Below is a small trained network, with its code and all its weights. Each question gives an input and a class and asks what happens when units are switched off, that is, made to give their printed mean instead of their output.

import numpy as np


def w(rows, s, z=0):
    codes = np.array(rows[::2]) - 128.0
    scale = np.full(codes.shape[1], s)
    scale[-1] = z or s
    return codes * scale


def f(y):
    return y / 2 * (1 + np.tanh(0.7978845608 * (y + 0.044715 * y**3)))


def log_softmax(a):
    a = a - a.max(-1, keepdims=True)
    return a - np.log(np.exp(a).sum(-1, keepdims=True))


def net(x, mask):
    res = np.array(x, float).reshape(1, 5) / 4 @ E
    y = f(res @ A[0][:, :-1].T + A[0][:, -1])
    res = res + np.where(mask, y, B[0][:, -1]) @ B[0][:, :-1]
    return log_softmax(res[-1] @ U[:, :-1].T + U[:, -1])


A, B = {}, {}
E = w([
[28,215,29,97,111,186],'x0',
[103,155,206,17,255,153],'x1',
[204,224,102,35,73,15],'x2',
[92,83,199,49,14,149],'x3',
[94,228,238,211,100,104],'x4',
],0.0086)
A[0] = w([
[117,96,109,206,54,140,135],'N1',
[198,68,204,150,152,63,47],'N2',
[87,22,139,222,184,233,51],'N3',
[235,196,76,60,117,25,25],'N4',
[36,156,57,99,117,181,39],'N5',
[212,27,168,130,149,100,123],'N6',
[180,11,7,47,138,147,92],'N7',
[57,77,140,176,147,171,65],'N8',
[164,142,70,165,51,97,104],'N9',
[127,221,193,201,117,98,2],'N10',
[118,188,187,72,204,111,133],'N11',
[75,106,183,110,57,156,202],'N12',
[37,248,51,96,106,158,84],'N13',
[88,188,206,188,90,134,138],'N14',
[170,188,112,209,205,138,215],'N15',
[174,181,54,163,195,54,127],'N16',
[134,54,42,157,78,96,97],'N17',
[138,133,171,52,35,116,108],'N18',
[103,105,151,79,185,136,98],'N19',
[121,120,155,45,204,160,76],'N20',
[129,115,93,203,80,96,97],'N21',
],0.013,0.0047)
B[0] = w([
[94,104,203,169,192,78,196],'N1',
[204,213,153,255,119,191,207],'N2',
[138,172,106,23,15,63,252],'N3',
[113,187,104,44,35,91,232],'N4',
[248,180,165,212,139,156,206],'N5',
[209,167,127,182,146,152,217],'N6',
[129,140,45,55,216,160,247],'N7',
[165,144,141,64,50,69,190],'N8',
[86,116,217,136,146,45,190],'N9',
[131,173,25,46,230,142,193],'N10',
[53,118,199,155,125,40,212],'N11',
[126,39,149,93,108,230,199],'N12',
[199,183,192,184,127,160,238],'N13',
[110,153,19,51,237,140,202],'N14',
[116,12,171,96,94,245,208],'N15',
[137,15,150,114,75,178,205],'N16',
[91,104,162,154,224,85,191],'N17',
[135,51,167,81,86,190,204],'N18',
[68,111,162,181,172,111,181],'N19',
[80,94,191,167,193,44,208],'N20',
[72,130,193,158,139,81,183],'N21',
],0.0098,0.016)
U = w([
[48,118,183,160,186,34,117],'0',
[125,181,112,70,30,55,116],'1',
[212,192,147,202,147,153,117],'2',
[106,9,148,104,109,206,107],'3',
[106,153,48,86,245,119,112],'4',
[114,99,128,122,122,140,251],'5',
[96,150,61,176,105,125,104],'6',
],0.015,0.018)

Each question gives the input, the list of numbers given to net, and the class t.
The units are the neurons (one row each of A and B). Each row of codes is followed by its name. A weight is (code - 128) times the scale printed after its matrix; where a second scale follows, it is the last column's (A, B and U).
mask holds one flag per neuron, in row order. A switched-off neuron (its flag False) gives its mean, the last column of its row in B, instead of its output. The means were averaged over made-up inputs and are rounded, as every weight is.
A unit's drop is (log p(t) with every unit on - log p(t) with that unit switched off) / (log p(t) with every unit on - log p(t) with every unit switched off).
The circuit of an input: a set's keep is (log p(t) with only the set's units on - log p(t) with every unit switched off) / (log p(t) with every unit on - log p(t) with every unit switched off). Starting from the 12 units with the biggest drops (on a tie, the unit counted first), units are removed one at a time, each time the one whose removal leaves the highest keep (on an exact tie, the one counted first), for as long as the keep stays at least 0.8.
units of the circuit, in order: the units of the circuit, biggest drop first
unit that matters most: the unit with the biggest drop
top k neurons: the k neurons with the biggest drops, biggest first
drop of u: that unit's drop, to one decimal
input [-3,-1,-4,-3,-4], class 1: units of the circuit, in order	[N3]
input [-5,3,-5,-6,7], class 4: top 2 neurons	[N10; N14]
input [-2,-1,-7,-8,-3], class 3: top 2 neurons	[N15; N4]
input [7,3,4,-5,8], class 4: top 4 neurons	[N10; N14; N2; N6]
input [-7,-5,3,4,-2], class 2: top 2 neurons	[N2; N6]
input [7,-6,-2,4,-6], class 2: top 4 neurons	[N5; N13; N11; N20]
input [3,-5,4,-5,5], class 0: top 4 neurons	[N9; N21; N12; N7]
input [8,3,-3,8,-6], class 2: top 4 neurons	[N5; N13; N15; N16]
input [-6,1,-8,-8,4], class 1: top 2 neurons	[N3; N8]
input [2,-7,7,-7,1], class 0: top 4 neurons	[N9; N3; N17; N21]
input [5,4,-6,2,8], class 4: top 3 neurons	[N14; N10; N4]
input [1,0,-7,-8,-2], class 3: top 4 neurons	[N15; N4; N16; N11]
input [8,-6,-1,6,8], class 2: top 3 neurons	[N13; N5; N7]
input [4,-7,-5,6,8], class 4: top 4 neurons	[N14; N10; N11; N20]
input [-5,-6,-7,6,-8], class 4: units of the circuit, in order	[N7]
input [7,2,-1,7,3], class 2: top 4 neurons	[N5; N13; N15; N16]
input [3,0,-5,-8,-4], class 3: drop of N15	1.5
input [4,-2,1,4,5], class 4: drop of N10	0.3
input [-6,-7,-8,-3,-7], class 1: drop of N3	2.2
input [6,-8,-8,4,7], class 0: drop of N17	0.2
input [-5,5,0,-6,7], class 4: unit that matters most	N10
